Below is a small trained network, with its code and all its weights. Each question gives an input and a class and asks what happens when units are switched off, that is, made to give their printed mean instead of their output.

import numpy as np


def w(rows, s, z=0):
    codes = np.array(rows[::2]) - 128.0
    scale = np.full(codes.shape[1], s)
    scale[-1] = z or s
    return codes * scale


def f(y):
    return y / 2 * (1 + np.tanh(0.7978845608 * (y + 0.044715 * y**3)))


def log_softmax(a):
    a = a - a.max(-1, keepdims=True)
    return a - np.log(np.exp(a).sum(-1, keepdims=True))


def net(x, mask):
    res = np.array(x, float).reshape(1, 4) / 4 @ E
    y = f(res @ A[0][:, :-1].T + A[0][:, -1])
    res = res + np.where(mask, y, B[0][:, -1]) @ B[0][:, :-1]
    return log_softmax(res[-1] @ U[:, :-1].T + U[:, -1])


A, B = {}, {}
E = w([
[97,204,113,136,161,221],'x0',
[124,131,129,130,128,125],'x1',
[55,124,231,33,117,141],'x2',
[89,74,109,130,249,138],'x3',
],0.011)
A[0] = w([
[202,71,98,179,126,88,175],'N0',
[87,82,108,139,125,78,118],'N1',
[146,197,83,157,69,150,224],'N2',
[160,88,87,154,125,55,167],'N3',
[165,91,118,187,105,56,145],'N4',
[147,211,72,201,164,174,121],'N5',
[81,56,111,138,255,128,235],'N6',
[181,87,93,183,122,72,182],'N7',
[92,170,186,103,149,204,101],'N8',
[136,116,148,124,49,96,169],'N9',
[168,62,88,178,103,77,195],'N10',
[89,109,61,181,228,179,148],'N11',
[111,57,163,105,178,91,120],'N12',
[102,70,194,57,65,58,142],'N13',
[78,48,105,130,219,136,213],'N14',
[144,149,205,92,8,64,255],'N15',
[107,44,164,128,165,141,135],'N16',
[171,63,82,183,148,97,161],'N17',
[150,187,68,175,164,182,129],'N18',
[71,60,136,113,146,131,114],'N19',
[116,181,152,100,122,158,190],'N20',
[159,233,101,141,84,132,209],'N21',
[77,201,167,108,138,238,110],'N22',
[67,182,179,101,146,201,106],'N23',
[166,109,90,151,119,83,161],'N24',
[132,106,69,132,203,195,165],'N25',
[101,49,162,92,185,106,116],'N26',
],0.0086,0.0043)
B[0] = w([
[177,194,147,138,140,85,207],'N0',
[116,119,130,102,166,105,148],'N1',
[91,142,113,173,42,156,207],'N2',
[155,189,200,137,165,80,191],'N3',
[141,144,155,126,111,111,190],'N4',
[131,71,57,121,87,228,199],'N5',
[144,124,129,83,224,117,240],'N6',
[158,203,169,149,129,97,206],'N7',
[166,185,210,143,157,81,179],'N8',
[181,124,138,110,98,154,181],'N9',
[169,170,184,141,133,110,208],'N10',
[219,113,135,78,162,200,214],'N11',
[65,102,49,86,226,82,175],'N12',
[134,25,112,31,88,165,208],'N13',
[132,128,110,64,226,112,219],'N14',
[191,81,138,78,13,157,249],'N15',
[99,117,89,92,198,89,169],'N16',
[184,158,170,111,158,119,201],'N17',
[142,85,72,117,105,220,189],'N18',
[89,119,86,88,213,90,160],'N19',
[142,151,160,156,96,124,169],'N20',
[46,148,91,200,2,132,205],'N21',
[151,205,183,190,132,101,198],'N22',
[170,178,199,138,134,91,188],'N23',
[131,183,153,153,110,103,178],'N24',
[223,130,134,90,165,215,192],'N25',
[89,112,104,112,177,110,182],'N26',
],0.0073,0.011)
U = w([
[153,199,213,190,85,32,251],'0',
[204,1,108,56,131,214,193],'1',
[169,211,168,135,244,50,52],'2',
[33,13,82,82,189,16,12],'3',
[86,135,1,245,98,169,68],'4',
],0.0067,0.002)

Each question gives the input, the list of numbers given to net, and the class t.
The units are the neurons (one row each of A and B). Each row of codes is followed by its name. A weight is (code - 128) times the scale printed after its matrix; where a second scale follows, it is the last column's (A, B and U).
mask holds one flag per neuron, in row order. A switched-off neuron (its flag False) gives its mean, the last column of its row in B, instead of its output. The means were averaged over made-up inputs and are rounded, as every weight is.
A unit's drop is (log p(t) with every unit on - log p(t) with that unit switched off) / (log p(t) with every unit on - log p(t) with every unit switched off).
The circuit of an input: a set's keep is (log p(t) with only the set's units on - log p(t) with every unit switched off) / (log p(t) with every unit on - log p(t) with every unit switched off). Starting from the 12 units with the biggest drops (on a tie, the unit counted first), units are removed one at a time, each time the one whose removal leaves the highest keep (on an exact tie, the one counted first), for as long as the keep stays at least 0.8.
units of the circuit, in order: the units of the circuit, biggest drop first
unit that matters most: the unit with the biggest drop
top k neurons: the k neurons with the biggest drops, biggest first
drop of u: that unit's drop, to one decimal
input [-7,3,-2,1], class 2: units of the circuit, in order : [N21, N3]
input [-8,-3,-1,1], class 2: unit that matters most : N21
input [-6,-1,7,1], class 3: units of the circuit, in order : [N12, N26]
input [6,-4,-5,0], class 4: units of the circuit, in order : [N21, N2]
input [2,-1,-7,-8], class 4: units of the circuit, in order : [N5, N21]
input [8,6,0,6], class 1: top 4 neurons : [N5, N11, N18, N25]
input [-1,-5,6,-5], class 1: top 2 neurons : [N13, N15]
input [-5,7,1,5], class 3: drop of N12 : 0.1
input [4,-6,-8,0], class 4: drop of N13 : 0.4
input [5,7,4,0], class 0: drop of N15 : -0.1
input [-1,-2,1,7], class 3: drop of N12 : 0.2
